B = ((134, 123, 124, 124, 123, 123, 126, 129, 129, 124), (122, 123, 137, 121, 126, 120, 137, 147, 133, 121), (132, 135, 137, 122, 126, 136, 132, 155, 133, 128), (141, 126, 126, 123, 122, 119, 119, 137, 126, 126), (132, 129, 135, 122, 147, 144, 124, 133, 142, 121), (131, 128, 134, 140, 129, 133, 128, 124, 141, 127), (122, 119, 130, 123, 122, 126, 129, 143, 139, 120), (139, 119, 132, 121, 125, 119, 127, 135, 130, 118), (132, 126, 128, 137, 127, 126, 119, 132, 126, 120), (128, 132, 134, 125, 125, 125, 136, 137, 130, 118), (135, 124, 124, 121, 124, 128, 129, 124, 129, 126))
Indices start at 1.
(1, 1): 134
(2, 8): 147
(11, 7): 129
(1, 2): 123
(5, 4): 122
(7, 2): 119
(6, 7): 128
(7, 6): 126
(7, 8): 143
(9, 8): 132
(2, 3): 137
(5, 9): 142
(11, 6): 128
(9, 7): 119
(6, 6): 133
(8, 7): 127
(11, 8): 124
(9, 4): 137
(2, 7): 137
(10, 10): 118
(9, 1): 132
(3, 6): 136
(1, 6): 123
(4, 7): 119
(5, 7): 124
(7, 1): 122
(10, 6): 125
(5, 2): 129
(8, 1): 139
(6, 1): 131
(4, 4): 123
(8, 9): 130
(3, 3): 137
(3, 5): 126
(4, 9): 126

a =
[[117 129 137 141 118 138 138 106 119 117 141 119]
 [125 120 121 124 124 122 123 121 126 125 124 113]
 [121 124 132 139 122 133 135 108 124 121 138 128]
 [115 134 137 112 114 137 137 132 113 115 112 138]
 [126 119 119 110 126 120 121 131 126 126 111 117]
 [116 130 139 142 116 140 140 107 118 117 141 130]
 [124 121 127 128 124 128 131 117 125 123 127 126]
 [130 113 111 109 130 112 113 132 133 130 110 125]
 [131 108 115 137 131 117 120 109 140 131 134 151]
 [121 125 133 141 121 136 138 105 120 120 141 107]
 [119 127 131 113 118 131 132 131 119 119 112 140]
 [129 111 116 123 129 117 118 119 136 130 122 149]
 [125 118 123 133 125 124 125 113 130 125 132 128]]
Indices start at 1.
(1, 1) => 117
(11, 3) => 131
(5, 9) => 126
(5, 5) => 126
(1, 11) => 141
(8, 8) => 132
(7, 12) => 126
(8, 5) => 130
(2, 1) => 125
(7, 3) => 127
(4, 4) => 112
(2, 3) => 121
(10, 6) => 136
(12, 5) => 129
(12, 12) => 149
(12, 3) => 116
(5, 8) => 131
(11, 9) => 119
(6, 11) => 141
(10, 5) => 121
(12, 9) => 136
(2, 9) => 126
(12, 8) => 119
(6, 5) => 116
(13, 9) => 130
(1, 2) => 129
(8, 9) => 133
(9, 10) => 131
(10, 10) => 120
(5, 10) => 126
(3, 3) => 132
(3, 6) => 133
(1, 7) => 138
(5, 1) => 126
(8, 12) => 125
(2, 6) => 122
(5, 2) => 119
(12, 1) => 129
(11, 10) => 119

x =
[[123 123 122 140 125 137 130 129 129]
 [125 127 116 148 130 141 117 130 132]
 [120 133 119 127 131 131 119 157 129]
 [126 129 138 108 127 132 128 132 125]
 [123 135 127 122 124 119 121 116 127]
 [132 129 131 137 129 124 120 124 129]
 [128 126 126 112 126 125 122 113 123]
 [125 128 129 122 125 121 131 115 134]
 [117 131 125 130 129 137 131 146 126]
 [132 129 124 105 131 127 128 129 130]]
Rows and columns are counted from 1.
(1, 1) -> 123
(9, 4) -> 130
(8, 7) -> 131
(5, 3) -> 127
(9, 3) -> 125
(3, 6) -> 131
(4, 8) -> 132
(2, 7) -> 117
(5, 4) -> 122
(4, 7) -> 128
(10, 8) -> 129
(9, 7) -> 131
(1, 3) -> 122
(4, 3) -> 138
(8, 1) -> 125
(9, 6) -> 137
(2, 9) -> 132
(3, 8) -> 157
(7, 9) -> 123
(5, 9) -> 127
(6, 5) -> 129
(9, 8) -> 146
(1, 4) -> 140
(3, 4) -> 127
(9, 1) -> 117
(7, 5) -> 126
(10, 7) -> 128
(4, 5) -> 127
(8, 3) -> 129
(8, 8) -> 115
(10, 1) -> 132

M =
[[133 138 145 114 114 130]
 [124 154 103 103 110 126]
 [137 137 148 139 153 152]
 [115 148 125 117 135 146]
 [135 131 121 120 147 113]
 [134 146 105 146 123 144]
 [101 119 125 113 109 142]
 [102 141 121 141 108 123]
 [144 106 149 151 116 121]]
Rows and columns are counted from 1.
row 1 col 1 => 133
row 8 col 4 => 141
row 4 col 6 => 146
row 4 col 3 => 125
row 1 col 5 => 114
row 6 col 5 => 123
row 5 col 1 => 135
row 7 col 2 => 119
row 9 col 1 => 144
row 5 col 6 => 113
row 3 col 3 => 148
row 7 col 3 => 125
row 1 col 3 => 145
row 4 col 5 => 135
row 6 col 3 => 105
row 8 col 2 => 141
row 9 col 3 => 149
row 6 col 2 => 146
